[[  2  -2 -10   8 -15  -4]
 [ 17   5  24  13   4  18]
 [  1   1   0   1  -1   0]
 [ -1  -2   0  -2   2  -1]
 [ 23  -1  25  11  -4  28]
 [ -4 -13  17 -15  34  13]
 [  8  -4 -18  12 -23 -10]
 [ -1   1  -4  -3  -3  -3]
 [  6  -2   7 -31  -5   7]
 [  2   0  -1   0   0  -2]
 [ -5   0  27 -25  33  14]
 [ 11  -2  10  37  27  11]
 [ -7   1 -14  -7   7 -15]
 [  4   1 -19  16 -51  -9]
 [  9   6  11   5   1   8]
 [ 27  10  19  16  14  19]]
The second entry on the diagonal from the top-right corner -> 4
The top-right entry: -4
The entry directly above the largest entry -> -25
The second largest entry?
A: 34
The smallest entry in the first column?
A: -7
The top entry of the column that holds the largest entry: 8
The bottom-left entry is 27
The last entry, reading row by row: 19
The third entry on the main diagonal: 0
The 3rd entry on the diagonal from the top-right corner is 1
The top entry of the column that holds the smallest entry: -15
The fourth-last entry, reading row by row?
A: 19
The bottom entry of the column that holds the smallest entry -> 14
The first entry on the main diagonal is 2
The bottom entry of the column that holds the largest entry: 16
The entry just left of 25?
A: -1
The second smallest entry?
A: -31
The last entry of the smallest entry's row: -9
The entry directly below the largest entry?
A: -7
The entry directly below the smallest entry: 1
The 5th entry from the end, reading row by row -> 10
The largest entry in the last column?
A: 28
The second entry on the main diagonal is 5
The entry just left of the smallest entry?
A: 16
The first entry in the row that holds the smallest entry?
A: 4
The entry just left of the largest entry -> 10
The entry directly below -9?
A: 8

grid =
[[  0   3  16  22  23  22 -40  25  23  21  11  19  -4]
 [  9  19  22  24  24  24 -36  23  21  24  10  20  -4]
 [  4  13  21  24  22  21 -38  23  23  23  10  22  -6]
 [ -2   0   0  -1  -3   2 -20   2   9  17   4  31   1]
 [  0  -1  -1   1   0   5 -33  20  23  21   9  24  -4]
 [  0   0  -3  -1   0  -2 -17   1   1   5   1  29  -1]
 [ -1  -2   0   0   0  -2 -12   1   2   0   3  24 -10]
 [ -1  -1   1   1   2   0 -22   1   3  15   5  30   2]
 [  1   0   0  -2   1  -1 -17   0   2   4   2  30  -5]
 [ -1   1   1   0  -1   2 -21   0   7  17   5  32   3]
 [  0   0  -1   2   0  11 -37  20  22  24  10  22  -5]
 [  0   0  -1   3  13  19 -37  24  22  21  10  19  -4]
 [  0   0   8  18  23  22 -38  21  22  21  10  21  -5]]
Indices start at 1.
What is the top-right entry?
Answer: -4
What is the entry at row 2, column 2?
Answer: 19
What is the top-left entry?
Answer: 0
The entry in the bottom-right corner -> -5
What is the entry in row 3 and column 1?
Answer: 4
What is the bottom entry of the column that holds the smallest entry?
Answer: -38
The entry directly above the centre entry -> -17
What is the entry in the bottom-left corner?
Answer: 0
What is the entry just right of the largest entry?
Answer: 3
The entry at row 1, column 3 is 16
What is the entry directly below the smallest entry?
Answer: -36
What is the entry at row 1, column 2?
Answer: 3
What is the entry just right of the smallest entry?
Answer: 25
What is the entry just left of the largest entry?
Answer: 5
What is the entry at row 3, column 3?
Answer: 21
What is the entry in row 2 and column 1?
Answer: 9
The entry directly above the largest entry is 30
What is the bottom entry of the column that holds the largest entry?
Answer: 21
The top entry of the column that holds the smallest entry: -40
The entry at row 2, column 3: 22
What is the entry just right of the centre entry?
Answer: 1
What is the entry directly below 31?
Answer: 24

M =
[[7 1 4 8 6 7]
 [2 6 7 4 7 4]]
The last entry, reading row by row?
A: 4
The entry just left of the smallest entry?
A: 7
The entry in the bottom-left corner?
A: 2
The last entry of the smallest entry's row?
A: 7
The top entry of the column that holds the smallest entry?
A: 1

x =
70	74	70	66	78	41	21	74	41	49	66	41	86	33
62	65	62	60	67	44	32	65	44	50	60	44	73	39
35	71	67	82	42	57	24	32	35	32	71	78	46	49
59	61	59	57	63	46	36	61	46	49	57	46	67	42
35	72	68	83	42	57	23	31	35	31	72	79	46	49
49	50	50	50	49	49	48	49	48	48	50	50	49	49
Indices start at 1.
The entry in row 1 and column 1 is 70
Report the entry just left of the smallest entry.
41
The bottom entry of the column that holds the largest entry -> 49
Report the entry just right of the largest entry.
33
The entry at row 1, column 3 -> 70
Report the smallest entry.
21
The bottom entry of the column that holds the smallest entry: 48
The entry in row 1 and column 2 -> 74
The largest entry: 86
The entry in the bottom-left corner is 49
The entry in row 2 and column 1 -> 62
Report the entry directly below the largest entry.
73
The entry in row 3 and column 1 is 35
